Here is a tiny trained network, its code and every weight. The questions are about switching its units off for an input and a class, where a switched-off unit gives its printed mean instead of its output.

import numpy as np


def w(rows, s, z=0):
    codes = np.array(rows[::2]) - 128.0
    scale = np.full(codes.shape[1], s)
    scale[-1] = z or s
    return codes * scale


def norm(h):
    return h / np.sqrt((h * h).mean(-1, keepdims=True) + 1e-5)


def f(y):
    return np.maximum(y, 0)


def log_softmax(a):
    a = a - a.max(-1, keepdims=True)
    return a - np.log(np.exp(a).sum(-1, keepdims=True))


def net(x, mask):
    res = np.array(x, float).reshape(1, 4) / 4 @ E
    u = 0
    for l in range(2):
        y = f(norm(res) @ A[l][:, :-1].T + A[l][:, -1])
        res = res + np.where(mask[u : u + 6], y, B[l][:, -1]) @ B[l][:, :-1]
        u += 6
    return log_softmax(norm(res)[-1] @ U[:, :-1].T + U[:, -1])


A, B = {}, {}
E = w([
[137,139,142,134,136,123,136,120],'x0',
[156,15,185,133,88,109,122,85],'x1',
[65,136,91,120,146,53,126,57],'x2',
[153,180,162,109,95,95,6,156],'x3',
],0.011)
A[0] = w([
[149,76,70,174,184,165,254,90,54],'0.n0',
[131,87,100,182,85,20,122,72,84],'0.n1',
[188,150,192,111,123,215,165,233,2],'0.n2',
[241,72,121,146,140,244,109,189,9],'0.n3',
[112,91,148,125,156,208,193,150,66],'0.n4',
[68,239,104,158,144,208,164,166,9],'0.n5',
],0.0067,0.005)
B[0] = w([
[127,183,94,81,32,88,204,89,252],'0.n0',
[82,130,129,159,188,181,114,185,212],'0.n1',
[24,155,124,125,118,243,66,1,224],'0.n2',
[71,151,141,219,168,222,92,5,228],'0.n3',
[139,134,80,192,47,83,203,116,195],'0.n4',
[151,39,129,118,231,88,122,194,221],'0.n5',
],0.0086,0.0046)
A[1] = w([
[209,159,124,92,89,76,72,186,131],'1.n0',
[140,2,206,148,63,119,130,77,27],'1.n1',
[47,143,88,131,165,31,99,32,4],'1.n2',
[146,173,183,112,55,128,13,107,108],'1.n3',
[117,181,70,151,160,164,154,57,124],'1.n4',
[162,142,61,80,212,123,115,177,27],'1.n5',
],0.0098,0.0031)
B[1] = w([
[125,119,136,113,102,95,208,130,184],'1.n0',
[144,208,134,91,198,102,90,230,229],'1.n1',
[141,137,153,186,110,251,103,111,222],'1.n2',
[118,82,71,120,97,94,206,86,254],'1.n3',
[159,90,170,97,112,66,35,146,226],'1.n4',
[156,103,178,122,142,106,131,161,176],'1.n5',
],0.013,0.0082)
U = w([
[119,114,156,190,114,247,99,39,224],'0',
[139,96,83,112,40,65,242,69,140],'1',
[151,122,150,109,239,87,122,220,7],'2',
],0.014,0.0017)

Each question gives the input, the list of numbers given to net, and the class t.
The units are the neurons (one row each of A and B). Each row of codes is followed by its name. A weight is (code - 128) times the scale printed after its matrix; where a second scale follows, it is the last column's (A, B and U).
mask holds one flag per neuron, layer by layer. A switched-off neuron (its flag False) gives its mean, the last column of its row in B, instead of its output. The means were averaged over made-up inputs and are rounded, as every weight is.
A unit's drop is (log p(t) with every unit on - log p(t) with that unit switched off) / (log p(t) with every unit on - log p(t) with every unit switched off).
The circuit of an input: a set's keep is (log p(t) with only the set's units on - log p(t) with every unit switched off) / (log p(t) with every unit on - log p(t) with every unit switched off). Starting from all 12 units, units are removed one at a time, each time the one whose removal leaves the highest keep (on an exact tie, the one counted first), for as long as the keep stays at least 0.8.
units of the circuit, in order: the units of the circuit, biggest drop first
unit that matters most: the unit with the biggest drop
k most important neurons: the k neurons with the biggest drops, biggest first
top k neurons in layer l: the k neurons of layer l with the biggest drops, biggest first
drop of u: that unit's drop, to one decimal
input [8,-5,-5,2], class 0: unit that matters most -> 0.n2
input [2,-5,-6,-7], class 1: 2 most important neurons -> 0.n0, 0.n4
input [-1,-2,7,7], class 0: 3 most important neurons -> 1.n2, 0.n0, 0.n1
input [-1,5,4,-1], class 2: 2 most important neurons -> 1.n1, 0.n2
input [6,8,-3,-5], class 2: top 2 neurons in layer 1 -> 1.n1, 1.n3
input [1,4,-3,-3], class 2: 3 most important neurons -> 1.n1, 1.n3, 1.n2
input [-2,0,3,0], class 0: top 2 neurons in layer 1 -> 1.n2, 1.n1
input [-3,7,2,5], class 2: 3 most important neurons -> 1.n1, 0.n0, 0.n1
input [-8,-4,5,1], class 0: 2 most important neurons -> 1.n2, 1.n1
input [0,6,-2,7], class 1: top 2 neurons in layer 1 -> 1.n3, 1.n0
input [-3,0,4,6], class 1: top 2 neurons in layer 0 -> 0.n3, 0.n2
input [-5,2,3,5], class 1: 2 most important neurons -> 1.n3, 0.n3
input [-3,-1,2,2], class 0: 2 most important neurons -> 1.n2, 0.n0
input [8,2,-4,7], class 1: units of the circuit, in order -> 1.n3
input [-7,-5,3,5], class 1: 2 most important neurons -> 1.n1, 0.n3
input [-4,7,7,-6], class 0: top 2 neurons in layer 1 -> 1.n2, 1.n3
input [-6,4,-1,1], class 2: drop of 1.n1 -> 0.5
input [1,-1,-1,3], class 1: drop of 0.n3 -> 0.0
input [8,-4,-6,5], class 0: drop of 0.n2 -> 3.1
input [3,-4,-6,1], class 0: most important neuron -> 0.n2
